Below are the code and all the weights of a small trained network. Each question names an input and a class and asks about switching units off, where a switched-off unit gives its printed mean instead of its output.

import numpy as np


def w(rows, s, z=0):
    codes = np.array(rows[::2]) - 128.0
    scale = np.full(codes.shape[1], s)
    scale[-1] = z or s
    return codes * scale


def norm(h):
    return h / np.sqrt((h * h).mean(-1, keepdims=True) + 1e-5)


def f(y):
    return np.maximum(y, 0)


def log_softmax(a):
    a = a - a.max(-1, keepdims=True)
    return a - np.log(np.exp(a).sum(-1, keepdims=True))


def net(x, mask):
    res = np.array(x, float).reshape(1, 3) / 4 @ E
    u = 0
    for l in range(2):
        y = f(norm(res) @ A[l][:, :-1].T + A[l][:, -1])
        res = res + np.where(mask[u : u + 10], y, B[l][:, -1]) @ B[l][:, :-1]
        u += 10
    return log_softmax(norm(res)[-1] @ U[:, :-1].T + U[:, -1])


A, B = {}, {}
E = w([
[115,116,56,48,158],'x0',
[143,170,3,161,203],'x1',
[108,2,40,133,245],'x2',
],0.0095)
A[0] = w([
[140,197,137,219,112,159],'L0N1',
[135,185,108,184,137,2],'L0N2',
[142,83,91,167,175,100],'L0N3',
[138,49,143,166,180,163],'L0N4',
[122,224,176,35,109,75],'L0N5',
[139,223,55,235,135,73],'L0N6',
[139,6,206,177,89,44],'L0N7',
[133,137,102,85,86,41],'L0N8',
[147,79,88,199,134,148],'L0N9',
[117,89,56,166,157,39],'L0N10',
],0.013,0.0044)
B[0] = w([
[155,252,58,228,183,242],'L0N1',
[238,183,134,45,214,168],'L0N2',
[165,20,116,202,109,228],'L0N3',
[17,185,42,63,195,246],'L0N4',
[229,4,138,124,33,251],'L0N5',
[206,248,173,35,248,255],'L0N6',
[12,140,237,105,201,236],'L0N7',
[123,163,99,88,62,148],'L0N8',
[170,76,137,132,23,220],'L0N9',
[118,61,42,215,99,220],'L0N10',
],0.017,0.0069)
A[1] = w([
[137,9,179,140,104,57],'L1N1',
[160,16,33,168,121,120],'L1N2',
[228,80,129,152,24,53],'L1N3',
[167,127,78,120,95,46],'L1N4',
[178,83,87,30,34,3],'L1N5',
[140,92,170,195,124,70],'L1N6',
[160,99,100,60,66,89],'L1N7',
[137,136,233,106,159,104],'L1N8',
[88,85,167,101,125,66],'L1N9',
[105,132,140,126,185,121],'L1N10',
],0.015,0.003)
B[1] = w([
[210,111,169,83,155,191],'L1N1',
[94,113,8,168,134,250],'L1N2',
[13,178,125,89,70,214],'L1N3',
[132,38,195,122,128,164],'L1N4',
[220,128,89,3,75,187],'L1N5',
[139,107,135,195,141,151],'L1N6',
[176,102,120,88,71,171],'L1N7',
[160,65,54,163,145,175],'L1N8',
[150,119,171,77,153,166],'L1N9',
[109,155,148,135,53,162],'L1N10',
],0.023,0.012)
U = w([
[94,164,160,169,32,70],'0',
[181,107,105,37,30,186],'1',
[171,60,198,114,144,90],'2',
[225,215,116,104,195,205],'3',
[68,192,146,151,176,2],'4',
[1,112,176,67,199,144],'5',
[135,103,170,230,149,26],'6',
[88,87,1,143,165,211],'7',
],0.017,0.0047)

Each question gives the input, the list of numbers given to net, and the class t.
The units are the neurons (one row each of A and B). Each row of codes is followed by its name. A weight is (code - 128) times the scale printed after its matrix; where a second scale follows, it is the last column's (A, B and U).
mask holds one flag per neuron, layer by layer. A switched-off neuron (its flag False) gives its mean, the last column of its row in B, instead of its output. The means were averaged over made-up inputs and are rounded, as every weight is.
A unit's drop is (log p(t) with every unit on - log p(t) with that unit switched off) / (log p(t) with every unit on - log p(t) with every unit switched off).
The circuit of an input: a set's keep is (log p(t) with only the set's units on - log p(t) with every unit switched off) / (log p(t) with every unit on - log p(t) with every unit switched off). Starting from the 12 units with the biggest drops (on a tie, the unit counted first), units are removed one at a time, each time the one whose removal leaves the highest keep (on an exact tie, the one counted first), for as long as the keep stays at least 0.8.
circuit, biggest first: the units of the circuit, biggest drop first
top k neurons: the k neurons with the biggest drops, biggest first
top k neurons in layer l: the k neurons of layer l with the biggest drops, biggest first
drop of u: that unit's drop, to one decimal
input [-8,-4,1], class 5: circuit, biggest first -> [L0N7]
input [-3,-6,-5], class 2: circuit, biggest first -> [L1N2, L1N5]
input [-2,-7,-4], class 2: top 2 neurons in layer 0 -> [L0N7, L0N9]
input [-1,-3,0], class 2: top 2 neurons -> [L0N4, L1N3]
input [-7,-3,8], class 5: top 2 neurons -> [L0N7, L0N4]
input [-2,-3,-1], class 2: top 2 neurons in layer 0 -> [L0N4, L0N7]
input [-4,0,-7], class 0: top 2 neurons in layer 1 -> [L1N3, L1N5]
input [-8,-5,-4], class 6: top 2 neurons in layer 0 -> [L0N7, L0N1]
input [4,5,-1], class 3: top 2 neurons in layer 0 -> [L0N6, L0N5]
input [0,-7,3], class 5: drop of L0N8 -> 0.0
input [-7,-5,2], class 5: drop of L0N7 -> 0.1
input [-3,4,1], class 3: drop of L0N6 -> 1.6
